Here is a tiny trained network, its code and every weight. The questions are about switching its units off for an input and a target symbol, where a switched-off unit gives its printed mean instead of its output.

import numpy as np


def w(rows, s, z=0):
    codes = np.array(rows[::2]) - 128.0
    scale = np.full(codes.shape[1], s)
    scale[-1] = z or s
    return codes * scale


def f(y):
    return np.maximum(y, 0)


def softmax(a):
    e = np.exp(a - a.max(-1, keepdims=True))
    return e / e.sum(-1, keepdims=True)


def log_softmax(a):
    a = a - a.max(-1, keepdims=True)
    return a - np.log(np.exp(a).sum(-1, keepdims=True))


def net(x, mask):
    ids = ['ΞΣΩβεμπτψ'.index(c) for c in x.split()]
    T = len(ids)
    res = E[ids] + P[:T]
    u = 0
    for l in range(2):
        q, k, v = (res @ M[l].T for M in (Q, K, V))
        z = softmax(np.where(np.tri(T) > 0, q @ k.T / 2**0.5, -1e9)) @ v
        res = res + np.where(mask[u], z, O[l][:, -1]) @ O[l][:, :-1]
        u += 1
        y = f(res @ A[l][:, :-1].T + A[l][:, -1])
        res = res + np.where(mask[u : u + 16], y, B[l][:, -1]) @ B[l][:, :-1]
        u += 16
    return log_softmax(res[-1] @ U[:, :-1].T + U[:, -1])


Q, K, V, O, A, B = {}, {}, {}, {}, {}, {}
E = w([
[226,116,115,99,115,37],'Ξ',
[179,187,108,158,173,165],'Σ',
[100,184,84,194,51,104],'Ω',
[246,184,175,168,108,12],'β',
[61,127,50,163,102,206],'ε',
[115,146,170,190,186,149],'μ',
[32,166,250,187,53,119],'π',
[126,95,77,254,47,95],'τ',
[138,238,128,199,92,212],'ψ',
],0.016)
P = w([
[52,98,2,144,211,171],'0',
[126,118,16,135,157,189],'1',
[150,129,33,137,130,187],'2',
[150,128,43,131,113,161],'3',
[155,125,59,122,97,134],'4',
[153,112,73,112,77,106],'5',
[169,113,87,121,71,96],'6',
[166,115,97,110,58,74],'7',
],0.0047)
Q[0] = w([
[39,33,117,1,163,225],'0.h1',
[131,121,122,99,188,110],'0.h1',
],0.039)
K[0] = w([
[61,113,1,145,169,200],'0.h1',
[133,109,147,99,184,172],'0.h1',
],0.04)
V[0] = w([
[156,121,147,127,163,149],'0.h1',
[105,143,163,174,9,146],'0.h1',
],0.011)
O[0] = w([
[181,120,140,123,112,122,91],'0.h1',
[2,99,90,141,222,134,251],'0.h1',
],0.0068,0.013)
A[0] = w([
[166,36,108,106,22,101,24],'0.n1',
[124,170,120,162,187,83,95],'0.n2',
[168,98,139,135,114,84,114],'0.n3',
[124,210,199,133,166,192,203],'0.n4',
[200,136,96,107,178,127,147],'0.n5',
[196,79,161,168,170,193,84],'0.n6',
[100,160,149,51,209,128,4],'0.n7',
[136,139,154,98,131,137,60],'0.n8',
[138,121,75,61,12,114,84],'0.n9',
[203,137,89,151,94,138,103],'0.n10',
[180,160,174,80,81,173,59],'0.n11',
[135,148,123,112,127,76,93],'0.n12',
[132,109,166,118,102,149,82],'0.n13',
[153,140,108,80,87,45,155],'0.n14',
[151,77,183,100,64,161,145],'0.n15',
[160,91,135,80,112,93,119],'0.n16',
],0.011,0.0032)
B[0] = w([
[84,94,113,38,155,220,169],'0.n1',
[132,129,147,144,40,56,254],'0.n2',
[101,153,157,178,78,136,160],'0.n3',
[128,7,109,139,174,50,202],'0.n4',
[82,186,180,116,125,59,166],'0.n5',
[151,113,108,16,116,98,139],'0.n6',
[79,145,126,136,69,146,157],'0.n7',
[102,121,118,128,149,112,128],'0.n8',
[141,79,205,147,217,154,179],'0.n9',
[103,181,185,169,204,195,191],'0.n10',
[115,119,59,114,97,151,146],'0.n11',
[102,122,102,158,103,154,149],'0.n12',
[76,142,136,117,105,119,129],'0.n13',
[119,84,154,180,131,136,187],'0.n14',
[102,174,128,106,84,64,138],'0.n15',
[153,38,135,152,102,112,152],'0.n16',
],0.015,0.006)
Q[1] = w([
[144,121,103,111,72,113],'1.h1',
[21,84,165,224,254,92],'1.h1',
],0.033)
K[1] = w([
[182,163,85,102,183,141],'1.h1',
[106,114,210,252,80,159],'1.h1',
],0.031)
V[1] = w([
[187,173,152,179,100,162],'1.h1',
[9,66,255,99,135,166],'1.h1',
],0.008)
O[1] = w([
[226,186,79,185,118,110,99],'1.h1',
[194,103,142,66,2,144,253],'1.h1',
],0.0063,0.029)
A[1] = w([
[100,99,92,78,223,136,121],'1.n1',
[92,133,62,157,146,147,102],'1.n2',
[73,250,57,94,130,131,101],'1.n3',
[195,121,70,70,153,133,81],'1.n4',
[112,84,174,163,212,145,87],'1.n5',
[62,181,179,66,238,110,24],'1.n6',
[167,139,80,165,165,168,145],'1.n7',
[75,155,117,113,127,95,45],'1.n8',
[135,189,80,114,141,100,111],'1.n9',
[145,136,98,107,107,77,10],'1.n10',
[71,197,120,61,135,163,59],'1.n11',
[82,149,100,110,211,206,72],'1.n12',
[103,120,75,82,127,174,150],'1.n13',
[139,230,144,99,159,142,146],'1.n14',
[159,77,60,178,154,113,1],'1.n15',
[155,121,160,89,212,48,163],'1.n16',
],0.014,0.0054)
B[1] = w([
[148,106,140,106,205,91,156],'1.n1',
[107,137,125,145,161,191,221],'1.n2',
[155,206,89,73,118,125,206],'1.n3',
[127,115,181,147,110,181,140],'1.n4',
[178,129,78,92,137,103,161],'1.n5',
[88,140,110,254,41,217,148],'1.n6',
[74,163,98,131,172,66,154],'1.n7',
[169,143,86,126,116,149,254],'1.n8',
[144,118,120,106,131,73,149],'1.n9',
[85,99,142,134,169,132,178],'1.n10',
[133,87,125,152,133,121,164],'1.n11',
[65,64,216,121,115,159,151],'1.n12',
[119,120,145,127,113,95,227],'1.n13',
[191,105,118,163,172,97,142],'1.n14',
[149,89,135,137,74,193,163],'1.n15',
[140,178,171,69,111,83,160],'1.n16',
],0.024,0.0083)
U = w([
[153,172,72,109,58,116,158],'Ξ',
[156,154,157,247,47,64,116],'Σ',
[173,87,92,205,118,53,203],'Ω',
[110,110,150,141,117,114,151],'β',
[163,32,31,237,70,177,1],'ε',
[184,123,150,100,71,42,47],'μ',
[218,106,168,116,35,175,83],'π',
[246,29,56,135,98,104,77],'τ',
[120,34,51,168,1,8,205],'ψ',
],0.0042,0.0053)

Each question gives the input, a string of symbols that net reads in full, and the target symbol t.
The units are the heads (2 rows each of Q, K, V and O) and the neurons (one row each of A and B). Each row of codes is followed by its name. A weight is (code - 128) times the scale printed after its matrix; where a second scale follows, it is the last column's (O, A, B and U).
mask holds one flag per unit, layer by layer, with each layer's heads first. A switched-off unit (its flag False) gives its mean, the last column of its rows in O or B, instead of its output. The means were averaged over made-up inputs and are rounded, as every weight is.
A unit's drop is (log p(t) with every unit on - log p(t) with that unit switched off) / (log p(t) with every unit on - log p(t) with every unit switched off).
The circuit of an input: a set's keep is (log p(t) with only the set's units on - log p(t) with every unit switched off) / (log p(t) with every unit on - log p(t) with every unit switched off). Starting from the 12 units with the biggest drops (on a tie, the unit counted first), units are removed one at a time, each time the one whose removal leaves the highest keep (on an exact tie, the one counted first), for as long as the keep stays at least 0.8.
units of the circuit, in order: the units of the circuit, biggest drop first
k most important neurons: the k neurons with the biggest drops, biggest first
top k neurons in layer l: the k neurons of layer l with the biggest drops, biggest first
input ε Ω Ω Ω, target Ξ: units of the circuit, in order -> [1.h1 1.n3 0.n4 0.n9]
input Ω τ Ω τ Ω ε, target β: units of the circuit, in order -> [1.h1 1.n12 0.n2]
input Ξ ε τ, target π: units of the circuit, in order -> [0.h1 0.n1 0.n10]
input Ξ Ω Ω Σ, target π: units of the circuit, in order -> [0.h1 1.n4 0.n6]
input β π ψ, target ε: 3 most important neurons -> [0.n4 1.n15 0.n11]
input Ω Ω Ω Ω Σ, target Σ: 4 most important neurons -> [1.n6 1.n16 0.n5 0.n10]
input Ω Ω Ω Ξ Ω τ, target π: 3 most important neurons -> [0.n1 0.n9 0.n10]
input β μ μ, target π: 2 most important neurons -> [0.n4 1.n15]
input Ω Ω Ω Ω ψ μ, target μ: 3 most important neurons -> [1.n16 0.n4 0.n6]
input Ξ Ω Ω Ω, target π: top 2 neurons in layer 0 -> [0.n1 0.n9]
input Ω π Ω Σ τ Ω Ξ, target π: 2 most important neurons -> [0.n1 0.n14]
input π τ Ξ β ψ, target ε: 4 most important neurons -> [0.n4 1.n15 0.n1 0.n11]
input β π Ω Ω, target Ω: top 2 neurons in layer 1 -> [1.n7 1.n14]
input τ β π π μ, target π: top 3 neurons in layer 0 -> [0.n4 0.n10 0.n6]
input Ω Ω μ, target μ: 4 most important neurons -> [1.n16 0.n4 0.n6 1.n1]
input π Ω ε, target ψ: most important neuron -> [1.n13]
input Ω ε π β Σ Ω Ω Ξ, target τ: 4 most important neurons -> [1.n5 0.n1 0.n9 0.n14]
input Ω Ω Ξ Ω, target π: top 4 neurons in layer 0 -> [0.n3 0.n1 0.n9 0.n10]
input Ω ε Ω β ε Ω π Σ, target μ: top 2 neurons in layer 1 -> [1.n16 1.n9]
input ψ Ω β ε, target Ξ: top 4 neurons in layer 0 -> [0.n4 0.n10 0.n9 0.n14]
input Σ π τ ε, target ψ: 2 most important neurons -> [0.n2 1.n13]
input Ω Ω Ω μ ε, target β: 3 most important neurons -> [1.n12 0.n2 1.n2]
input Ω Ω β Σ Ω τ, target β: top 3 neurons in layer 1 -> [1.n12 1.n7 1.n8]
input ψ Σ Σ, target Σ: top 3 neurons in layer 0 -> [0.n5 0.n10 0.n6]
